Below are the code and all the weights of a small trained network. Each question names an input and a class and asks about switching units off, where a switched-off unit gives its printed mean instead of its output.

import numpy as np


def w(rows, s, z=0):
    codes = np.array(rows[::2]) - 128.0
    scale = np.full(codes.shape[1], s)
    scale[-1] = z or s
    return codes * scale


def f(y):
    return y / 2 * (1 + np.tanh(0.7978845608 * (y + 0.044715 * y**3)))


def log_softmax(a):
    a = a - a.max(-1, keepdims=True)
    return a - np.log(np.exp(a).sum(-1, keepdims=True))


def net(x, mask):
    res = np.array(x, float).reshape(1, 7) / 4 @ E
    y = f(res @ A[0][:, :-1].T + A[0][:, -1])
    res = res + np.where(mask, y, B[0][:, -1]) @ B[0][:, :-1]
    return log_softmax(res[-1] @ U[:, :-1].T + U[:, -1])


A, B = {}, {}
E = w([
[193,155,114,25,135,80,117,170,204],'x0',
[129,136,133,135,137,102,123,113,118],'x1',
[145,136,254,121,100,89,180,117,111],'x2',
[127,125,131,127,129,144,141,125,144],'x3',
[188,64,100,116,129,136,162,48,119],'x4',
[101,14,144,205,241,73,180,189,92],'x5',
[175,136,140,143,159,119,99,116,89],'x6',
],0.0083)
A[0] = w([
[155,208,104,138,2,166,60,63,144,57],'neuron 0',
[179,139,128,67,160,103,122,172,161,43],'neuron 1',
[214,19,100,88,107,152,140,39,99,148],'neuron 2',
[107,129,157,178,124,186,119,99,84,53],'neuron 3',
[70,153,28,130,232,164,87,99,142,71],'neuron 4',
[126,218,160,158,161,169,96,220,105,116],'neuron 5',
[119,132,25,117,165,176,67,135,122,4],'neuron 6',
[62,148,123,148,132,207,143,98,44,49],'neuron 7',
],0.0084,0.0038)
B[0] = w([
[240,52,112,170,165,92,189,229,97,254],'neuron 0',
[77,62,58,77,127,32,58,3,53,168],'neuron 1',
[117,213,131,175,62,92,81,154,243,205],'neuron 2',
[32,109,79,66,115,73,157,64,142,154],'neuron 3',
[171,161,240,92,169,142,104,188,94,180],'neuron 4',
[70,187,26,162,96,139,62,168,170,175],'neuron 5',
[78,169,255,92,169,134,114,81,107,172],'neuron 6',
[162,116,35,6,93,131,158,62,107,166],'neuron 7',
],0.0078,0.0096)
U = w([
[155,66,97,158,163,134,147,174,111,133],'0',
[110,162,117,120,137,138,134,122,135,255],'1',
[93,93,75,35,115,122,93,65,99,56],'2',
[86,166,113,191,70,152,53,142,186,80],'3',
[122,102,150,128,108,155,98,140,125,189],'4',
[127,169,244,79,131,152,140,123,94,45],'5',
[120,149,106,145,138,147,139,138,132,106],'6',
],0.011,0.006)

Each question gives the input, the list of numbers given to net, and the class t.
The units are the neurons (one row each of A and B). Each row of codes is followed by its name. A weight is (code - 128) times the scale printed after its matrix; where a second scale follows, it is the last column's (A, B and U).
mask holds one flag per neuron, in row order. A switched-off neuron (its flag False) gives its mean, the last column of its row in B, instead of its output. The means were averaged over made-up inputs and are rounded, as every weight is.
A unit's drop is (log p(t) with every unit on - log p(t) with that unit switched off) / (log p(t) with every unit on - log p(t) with every unit switched off).
The circuit of an input: a set's keep is (log p(t) with only the set's units on - log p(t) with every unit switched off) / (log p(t) with every unit on - log p(t) with every unit switched off). Starting from all 8 units, units are removed one at a time, each time the one whose removal leaves the highest keep (on an exact tie, the one counted first), for as long as the keep stays at least 0.8.
circuit, biggest first: the units of the circuit, biggest drop first
k most important neurons: the k neurons with the biggest drops, biggest first
drop when u is switched off: that unit's drop, to one decimal
input [-4,2,6,-5,-8,-6,8], class 3: circuit, biggest first : (neuron 5)
input [-6,-3,-7,4,5,-1,6], class 5: circuit, biggest first : (neuron 4; neuron 6)
input [8,2,0,8,-7,-6,3], class 2: 3 most important neurons : (neuron 1; neuron 2; neuron 4)
input [1,-5,-5,7,-3,5,5], class 4: circuit, biggest first : (neuron 0; neuron 4)
input [-8,-2,-7,5,-8,-3,8], class 2: 4 most important neurons : (neuron 7; neuron 3; neuron 2; neuron 5)
input [7,-2,4,-3,-7,2,-4], class 2: 4 most important neurons : (neuron 1; neuron 2; neuron 0; neuron 4)
input [5,4,5,4,-3,-6,6], class 0: circuit, biggest first : (neuron 0; neuron 6)
input [1,7,-2,2,-8,3,-7], class 3: 2 most important neurons : (neuron 0; neuron 5)
input [6,4,1,-5,-4,5,6], class 2: circuit, biggest first : (neuron 0; neuron 1)
input [-8,-2,7,8,7,-1,6], class 2: 2 most important neurons : (neuron 7; neuron 3)
input [7,-4,-8,0,0,6,-4], class 5: circuit, biggest first : (neuron 4; neuron 6)
input [-4,2,-2,6,-2,-6,-1], class 0: 2 most important neurons : (neuron 0; neuron 2)
input [-8,7,4,-4,-5,0,1], class 2: circuit, biggest first : (neuron 7; neuron 3)
input [2,-7,-8,-6,-8,5,8], class 3: 3 most important neurons : (neuron 5; neuron 0; neuron 7)
input [0,-2,-8,-7,2,-3,-3], class 5: circuit, biggest first : (neuron 6; neuron 4)
input [2,-1,2,-3,8,-5,-3], class 3: circuit, biggest first : (neuron 2)
input [-8,-2,3,-1,8,-3,6], class 2: 3 most important neurons : (neuron 7; neuron 3; neuron 5)
input [-5,5,-3,5,-8,5,4], class 3: 3 most important neurons : (neuron 5; neuron 0; neuron 1)
input [-5,-8,-3,-1,4,2,-1], class 1: 2 most important neurons : (neuron 0; neuron 1)
input [-7,2,0,-2,2,5,-2], class 2: 2 most important neurons : (neuron 0; neuron 7)
input [8,5,-5,-7,-2,3,-7], class 2: 2 most important neurons : (neuron 1; neuron 0)
input [-2,4,-2,4,-7,6,-5], class 3: circuit, biggest first : (neuron 0)
input [7,6,6,4,-7,-5,-7], class 2: drop when neuron 1 is switched off : 1.1
input [3,-6,-7,1,5,-7,-4], class 0: drop when neuron 5 is switched off : 0.0
